Below are the code and all the weights of a small trained network. Each question names an input and a class and asks about switching units off, where a switched-off unit gives its printed mean instead of its output.

import numpy as np


def w(rows, s, z=0):
    codes = np.array(rows[::2]) - 128.0
    scale = np.full(codes.shape[1], s)
    scale[-1] = z or s
    return codes * scale


def f(y):
    return y / 2 * (1 + np.tanh(0.7978845608 * (y + 0.044715 * y**3)))


def log_softmax(a):
    a = a - a.max(-1, keepdims=True)
    return a - np.log(np.exp(a).sum(-1, keepdims=True))


def net(x, mask):
    res = np.array(x, float).reshape(1, 8) / 4 @ E
    y = f(res @ A[0][:, :-1].T + A[0][:, -1])
    res = res + np.where(mask, y, B[0][:, -1]) @ B[0][:, :-1]
    return log_softmax(res[-1] @ U[:, :-1].T + U[:, -1])


A, B = {}, {}
E = w([
[131,127,128,128],'x0',
[130,127,128,129],'x1',
[129,126,128,129],'x2',
[60,226,125,242],'x3',
[197,81,16,204],'x4',
[127,129,131,127],'x5',
[173,231,64,56],'x6',
[253,163,217,179],'x7',
],0.0048)
A[0] = w([
[227,153,191,174,72],'neuron 0',
[160,204,81,86,53],'neuron 1',
[129,128,117,133,13],'neuron 2',
[57,96,61,92,88],'neuron 3',
[222,152,193,163,75],'neuron 4',
[174,71,146,60,78],'neuron 5',
[48,106,66,103,70],'neuron 6',
[150,185,95,95,44],'neuron 7',
[64,224,132,241,3],'neuron 8',
[140,160,111,111,27],'neuron 9',
[169,75,28,184,82],'neuron 10',
[164,229,68,70,82],'neuron 11',
[175,95,43,189,49],'neuron 12',
[225,154,194,166,84],'neuron 13',
[42,105,64,102,64],'neuron 14',
[76,207,123,217,41],'neuron 15',
[85,26,187,199,70],'neuron 16',
[79,203,125,214,50],'neuron 17',
[118,114,133,142,26],'neuron 18',
[131,124,128,123,148],'neuron 19',
[111,118,116,126,35],'neuron 20',
[89,10,195,209,65],'neuron 21',
[207,1,143,7,16],'neuron 22',
[87,53,169,182,50],'neuron 23',
[59,175,235,68,56],'neuron 24',
[164,234,65,71,74],'neuron 25',
[173,96,46,189,58],'neuron 26',
[164,109,64,162,32],'neuron 27',
[111,125,115,124,107],'neuron 28',
[73,161,226,52,75],'neuron 29',
[57,101,65,100,79],'neuron 30',
[64,109,73,110,53],'neuron 31',
[172,96,47,186,64],'neuron 32',
[118,122,146,128,26],'neuron 33',
[167,106,60,169,37],'neuron 34',
[163,216,74,82,63],'neuron 35',
[40,106,64,102,64],'neuron 36',
[67,172,228,69,71],'neuron 37',
[190,145,180,143,67],'neuron 38',
],0.0074,0.0055)
B[0] = w([
[160,133,197,128,198],'neuron 0',
[116,107,125,78,133],'neuron 1',
[166,159,111,62,37],'neuron 2',
[146,140,185,145,195],'neuron 3',
[160,139,191,129,189],'neuron 4',
[112,181,120,132,157],'neuron 5',
[160,143,185,131,170],'neuron 6',
[131,119,127,76,91],'neuron 7',
[76,207,99,138,197],'neuron 8',
[147,137,125,68,51],'neuron 9',
[166,114,75,165,235],'neuron 10',
[93,78,129,92,219],'neuron 11',
[175,122,79,132,170],'neuron 12',
[157,137,197,136,207],'neuron 13',
[162,142,190,132,174],'neuron 14',
[91,198,107,117,179],'neuron 15',
[104,88,124,59,191],'neuron 16',
[89,193,109,117,178],'neuron 17',
[158,146,117,63,41],'neuron 18',
[123,127,127,135,161],'neuron 19',
[153,152,133,88,46],'neuron 20',
[97,74,123,61,215],'neuron 21',
[45,253,83,132,248],'neuron 22',
[123,114,125,54,123],'neuron 23',
[193,115,63,141,216],'neuron 24',
[93,77,129,87,217],'neuron 25',
[172,120,80,134,174],'neuron 26',
[171,142,88,102,99],'neuron 27',
[136,132,135,124,106],'neuron 28',
[179,106,67,157,219],'neuron 29',
[151,143,181,136,173],'neuron 30',
[164,150,168,115,124],'neuron 31',
[170,120,81,136,176],'neuron 32',
[163,152,114,68,41],'neuron 33',
[170,136,88,110,114],'neuron 34',
[108,96,127,83,165],'neuron 35',
[161,141,190,132,176],'neuron 36',
[186,116,70,145,215],'neuron 37',
[159,147,161,115,121],'neuron 38',
],0.048,0.0018)
U = w([
[62,208,120,190,120],'0',
[201,84,74,217,92],'1',
[166,128,254,185,78],'2',
[69,40,146,87,74],'3',
[90,97,148,226,254],'4',
],0.0053,0.0075)

Each question gives the input, the list of numbers given to net, and the class t.
The units are the neurons (one row each of A and B). Each row of codes is followed by its name. A weight is (code - 128) times the scale printed after its matrix; where a second scale follows, it is the last column's (A, B and U).
mask holds one flag per neuron, in row order. A switched-off neuron (its flag False) gives its mean, the last column of its row in B, instead of its output. The means were averaged over made-up inputs and are rounded, as every weight is.
A unit's drop is (log p(t) with every unit on - log p(t) with that unit switched off) / (log p(t) with every unit on - log p(t) with every unit switched off).
The circuit of an input: a set's keep is (log p(t) with only the set's units on - log p(t) with every unit switched off) / (log p(t) with every unit on - log p(t) with every unit switched off). Starting from the 12 units with the biggest drops (on a tie, the unit counted first), units are removed one at a time, each time the one whose removal leaves the highest keep (on an exact tie, the one counted first), for as long as the keep stays at least 0.8.
circuit, biggest first: the units of the circuit, biggest drop first
most important unit: the unit with the biggest drop
top k neurons: the k neurons with the biggest drops, biggest first
drop when u is switched off: that unit's drop, to one decimal
input [-5,-7,-2,2,-8,5,1,-8], class 1: circuit, biggest first => [neuron 24]
input [0,-2,-1,8,-5,-6,-8,5], class 0: top 3 neurons => [neuron 8; neuron 15; neuron 17]
input [1,-4,5,5,-5,-7,6,-4], class 3: circuit, biggest first => [neuron 25; neuron 11]
input [-4,-7,2,-3,2,-6,6,6], class 2: circuit, biggest first => [neuron 13; neuron 0]
input [1,-8,2,4,2,-7,-6,-2], class 3: circuit, biggest first => [neuron 21; neuron 16]
input [7,1,3,6,-3,5,-6,-5], class 0: top 3 neurons => [neuron 8; neuron 15; neuron 17]
input [-8,-6,3,5,-7,-7,6,-1], class 1: top 3 neurons => [neuron 24; neuron 37; neuron 29]
input [0,-6,1,7,2,-3,8,-4], class 3: top 2 neurons => [neuron 25; neuron 11]
input [-1,-7,-5,1,2,2,-5,-3], class 3: top 2 neurons => [neuron 21; neuron 16]
input [4,-5,1,2,-8,5,-3,-8], class 1: top 2 neurons => [neuron 24; neuron 29]
input [-8,-6,-4,-7,2,8,-7,3], class 0: top 2 neurons => [neuron 22; neuron 5]
input [7,4,-3,7,-8,1,-7,2], class 1: top 2 neurons => [neuron 24; neuron 37]
input [6,-8,-5,-3,1,0,-7,-6], class 3: top 3 neurons => [neuron 21; neuron 16; neuron 23]
input [-6,-7,8,8,-2,7,-5,7], class 0: most important unit => neuron 8
input [-8,1,7,8,6,-1,-8,8], class 0: top 3 neurons => [neuron 8; neuron 15; neuron 17]
input [-7,-4,8,-8,3,0,-4,7], class 0: drop when neuron 22 is switched off => 1.9
input [3,8,4,-3,3,-2,-4,3], class 3: drop when neuron 25 is switched off => -0.6
input [-2,-1,-7,-6,4,-6,-6,-8], class 2: drop when neuron 3 is switched off => 0.1
